Here is a tiny trained network, its code and every weight. The questions are about switching its units off for an input and a target symbol, where a switched-off unit gives its printed mean instead of its output.

import numpy as np


def w(rows, s, z=0):
    codes = np.array(rows[::2]) - 128.0
    scale = np.full(codes.shape[1], s)
    scale[-1] = z or s
    return codes * scale


def f(y):
    return np.maximum(y, 0)


def softmax(a):
    e = np.exp(a - a.max(-1, keepdims=True))
    return e / e.sum(-1, keepdims=True)


def log_softmax(a):
    a = a - a.max(-1, keepdims=True)
    return a - np.log(np.exp(a).sum(-1, keepdims=True))


def net(x, mask):
    ids = ['αεηθλξσ'.index(c) for c in x.split()]
    T = len(ids)
    res = E[ids] + P[:T]
    u = 0
    for l in range(2):
        r = res
        for j in range(2):
            rows = slice(2 * j, 2 * j + 2)
            q, k, v = (r @ M[l][rows].T for M in (Q, K, V))
            z = softmax(np.where(np.tri(T) > 0, q @ k.T / 2**0.5, -1e9)) @ v
            o = O[l][rows]
            res = res + np.where(mask[u + j], z, o[:, -1]) @ o[:, :-1]
        u += 2
        y = f(res @ A[l][:, :-1].T + A[l][:, -1])
        res = res + np.where(mask[u : u + 12], y, B[l][:, -1]) @ B[l][:, :-1]
        u += 12
    return log_softmax(res[-1] @ U[:, :-1].T + U[:, -1])


Q, K, V, O, A, B = {}, {}, {}, {}, {}, {}
E = w([
[79,84,199,172,53,138,23],'α',
[115,64,75,177,92,130,114],'ε',
[43,4,136,123,156,225,138],'η',
[228,92,111,126,123,29,206],'θ',
[24,81,133,165,210,126,236],'λ',
[173,214,191,99,131,185,153],'ξ',
[110,43,16,92,74,114,164],'σ',
],0.016)
P = w([
[118,166,64,177,123,5,84],'0',
[111,81,95,199,97,118,136],'1',
[125,94,99,185,106,115,132],'2',
[133,100,104,178,116,120,130],'3',
[139,98,111,168,124,121,127],'4',
[143,100,119,163,129,120,120],'5',
[147,99,122,157,140,121,126],'6',
[151,101,128,154,143,122,117],'7',
[152,102,126,153,154,123,117],'8',
[155,109,124,153,159,131,110],'9',
[159,112,132,148,159,133,104],'10',
[161,115,137,147,169,128,105],'11',
[157,120,132,151,177,137,95],'12',
],0.011)
Q[0] = w([
[138,142,135,113,132,245,159],'0.h0',
[116,139,91,2,113,136,122],'0.h0',
[130,197,63,103,125,110,119],'0.h1',
[234,172,134,96,133,158,142],'0.h1',
],0.0094)
K[0] = w([
[57,145,139,83,136,223,147],'0.h0',
[108,74,86,10,2,191,198],'0.h0',
[153,84,112,71,180,153,145],'0.h1',
[208,86,128,140,143,89,154],'0.h1',
],0.008)
V[0] = w([
[112,141,87,81,108,116,134],'0.h0',
[131,126,254,161,112,138,195],'0.h0',
[165,75,188,98,86,101,177],'0.h1',
[176,38,194,162,135,110,164],'0.h1',
],0.0081)
O[0] = w([
[137,187,179,123,225,127,60,90],'0.h0',
[109,137,101,120,78,143,164,121],'0.h0',
[57,126,105,128,162,240,2,153],'0.h1',
[124,160,18,176,176,177,110,254],'0.h1',
],0.009,0.0046)
A[0] = w([
[173,134,128,143,200,109,145,243],'0.n0',
[177,120,64,97,61,83,179,2],'0.n1',
[144,120,127,174,75,164,133,110],'0.n2',
[64,88,156,137,148,215,93,108],'0.n3',
[214,135,145,92,109,40,113,165],'0.n4',
[99,149,83,141,196,123,159,33],'0.n5',
[196,149,172,131,127,7,104,159],'0.n6',
[175,103,99,177,64,76,157,133],'0.n7',
[111,117,132,139,67,146,77,93],'0.n8',
[160,197,123,166,132,199,144,55],'0.n9',
[154,208,159,69,96,116,85,55],'0.n10',
[107,155,116,146,94,156,29,89],'0.n11',
],0.011,0.0044)
B[0] = w([
[60,78,136,112,111,133,1,197],'0.n0',
[88,216,58,214,89,129,251,154],'0.n1',
[103,68,197,45,130,163,114,195],'0.n2',
[202,113,149,107,56,51,198,254],'0.n3',
[129,160,45,144,50,137,130,151],'0.n4',
[115,138,223,143,121,74,74,185],'0.n5',
[59,151,71,89,82,128,191,154],'0.n6',
[133,118,37,82,148,175,206,211],'0.n7',
[62,160,100,133,251,148,137,202],'0.n8',
[149,175,121,86,144,194,101,154],'0.n9',
[81,99,97,156,50,137,208,135],'0.n10',
[83,114,152,174,142,70,182,214],'0.n11',
],0.0081,0.0087)
Q[1] = w([
[249,142,46,147,111,232,110],'1.h0',
[254,85,125,35,113,171,126],'1.h0',
[241,90,104,107,71,193,128],'1.h1',
[195,160,104,78,64,163,83],'1.h1',
],0.0092)
K[1] = w([
[220,132,61,126,131,164,48],'1.h0',
[244,35,130,131,153,208,121],'1.h0',
[221,2,136,111,98,214,102],'1.h1',
[186,153,159,130,129,181,96],'1.h1',
],0.0079)
V[1] = w([
[89,203,66,91,140,126,127],'1.h0',
[152,137,175,194,145,72,98],'1.h0',
[127,92,134,116,225,137,110],'1.h1',
[115,118,110,245,98,255,177],'1.h1',
],0.0092)
O[1] = w([
[29,182,119,77,165,71,201,218],'1.h0',
[238,86,106,173,128,139,225,5],'1.h0',
[77,17,215,113,150,95,186,2],'1.h1',
[254,65,75,19,35,154,65,222],'1.h1',
],0.0084,0.0091)
A[1] = w([
[115,112,159,145,110,42,204,8],'1.n0',
[29,193,59,182,164,140,93,110],'1.n1',
[119,193,184,223,159,100,193,118],'1.n2',
[108,117,83,87,76,166,23,17],'1.n3',
[141,156,131,141,33,61,193,1],'1.n4',
[148,119,33,127,154,175,227,84],'1.n5',
[172,19,177,133,244,153,2,141],'1.n6',
[109,154,216,90,177,2,139,117],'1.n7',
[145,179,21,116,134,149,49,81],'1.n8',
[49,106,248,167,114,114,116,88],'1.n9',
[253,121,164,207,62,192,132,84],'1.n10',
[169,242,133,87,169,206,107,78],'1.n11',
],0.0088,0.0067)
B[1] = w([
[173,126,188,111,187,197,110,140],'1.n0',
[211,118,131,40,135,139,134,250],'1.n1',
[189,197,171,203,181,86,113,155],'1.n2',
[149,150,149,163,180,72,176,231],'1.n3',
[179,57,151,198,255,92,109,135],'1.n4',
[83,230,91,103,124,139,149,158],'1.n5',
[74,163,186,126,29,62,241,161],'1.n6',
[76,114,104,132,154,167,190,157],'1.n7',
[81,62,195,145,145,178,127,247],'1.n8',
[208,118,21,100,160,174,174,155],'1.n9',
[61,124,103,129,172,152,111,170],'1.n10',
[92,108,164,140,84,167,92,168],'1.n11',
],0.009,0.02)
U = w([
[91,227,47,84,119,163,144,120],'α',
[118,26,50,121,215,125,2,177],'ε',
[169,79,151,81,117,90,137,153],'η',
[17,237,162,140,162,65,136,66],'θ',
[130,136,130,105,164,172,148,1],'λ',
[118,201,178,89,125,188,114,95],'ξ',
[201,201,105,88,107,111,96,179],'σ',
],0.0066,0.007)

Each question gives the input, a string of symbols that net reads in full, and the target symbol t.
The units are the heads (2 rows each of Q, K, V and O) and the neurons (one row each of A and B). Each row of codes is followed by its name. A weight is (code - 128) times the scale printed after its matrix; where a second scale follows, it is the last column's (O, A, B and U).
mask holds one flag per unit, layer by layer, with each layer's heads first. A switched-off unit (its flag False) gives its mean, the last column of its rows in O or B, instead of its output. The means were averaged over made-up inputs and are rounded, as every weight is.
A unit's drop is (log p(t) with every unit on - log p(t) with that unit switched off) / (log p(t) with every unit on - log p(t) with every unit switched off).
The circuit of an input: a set's keep is (log p(t) with only the set's units on - log p(t) with every unit switched off) / (log p(t) with every unit on - log p(t) with every unit switched off). Starting from the 12 units with the biggest drops (on a tie, the unit counted first), units are removed one at a time, each time the one whose removal leaves the highest keep (on an exact tie, the one counted first), for as long as the keep stays at least 0.8.
units of the circuit, in order: the units of the circuit, biggest drop first
unit that matters most: the unit with the biggest drop
k most important neurons: the k neurons with the biggest drops, biggest first
top k neurons in layer l: the k neurons of layer l with the biggest drops, biggest first
which heads matter: for each layer, one digit per head in row order, 1 if its drop is at least 0.15 and else 0, layers parted by /
input ε λ σ α α ξ λ α η σ, target ε: which heads matter	11 / 00
input α λ α η σ ε α λ α ξ σ ε σ, target η: top 3 neurons in layer 1	[1.n6 1.n10 1.n5]
input θ λ η α, target θ: 3 most important neurons	[0.n8 0.n6 1.n1]
input ξ α ε, target α: units of the circuit, in order	[0.n7 1.n5]
input η α σ α α α α α α α, target η: units of the circuit, in order	[1.h0 1.n6 0.n11]
input ξ α α σ α α, target ξ: 2 most important neurons	[0.n6 1.n8]
input α ξ λ η α α σ ξ ε α, target α: top neuron in layer 0	[0.n6]
input ε σ λ, target ε: 2 most important neurons	[0.n6 0.n2]
input λ α η ξ θ ξ λ, target λ: which heads matter	01 / 01
input ξ ε θ θ λ α ξ ε λ, target ξ: 2 most important neurons	[0.n6 1.n1]
input η σ θ α α θ λ α θ α η σ α, target η: units of the circuit, in order	[1.h0 1.h1 0.n11]
input ε λ λ ξ σ α σ η ξ ξ σ λ σ, target θ: 4 most important neurons	[1.n6 1.n1 0.n11 0.n8]
input σ η λ, target σ: which heads matter	11 / 01
input η σ η α ξ ε ξ θ, target α: units of the circuit, in order	[1.n5 0.n7]
input α ε λ, target α: top 4 neurons in layer 1	[1.n8 1.n7 1.n3 1.n9]
input η ε α α ξ θ α θ λ α λ, target η: units of the circuit, in order	[1.h0 1.h1]
input ε σ α λ ε α α α θ α α α, target ε: units of the circuit, in order	[1.n10 1.h0 0.n11]
input σ η σ ε σ σ α, target σ: top 3 neurons in layer 0	[0.n6 0.n11 0.n4]
input ξ σ λ σ ξ λ α, target ξ: 4 most important neurons	[0.n6 0.n8 1.n8 1.n1]
input η θ σ λ σ σ θ, target ε: top 2 neurons in layer 0	[0.n1 0.n0]
input η α ε, target α: 3 most important neurons	[1.n5 0.n1 0.n7]
input α λ σ λ η σ α θ α λ ε α σ, target η: which heads matter	10 / 01
input λ α λ α α λ α λ α η η λ α, target λ: which heads matter	00 / 01
input λ λ σ η σ λ α σ σ θ σ, target θ: which heads matter	10 / 01
input λ α α α σ α α λ η α η λ λ, target λ: unit that matters most	1.h1
input ε η λ α λ λ, target ε: 3 most important neurons	[0.n6 0.n5 0.n7]
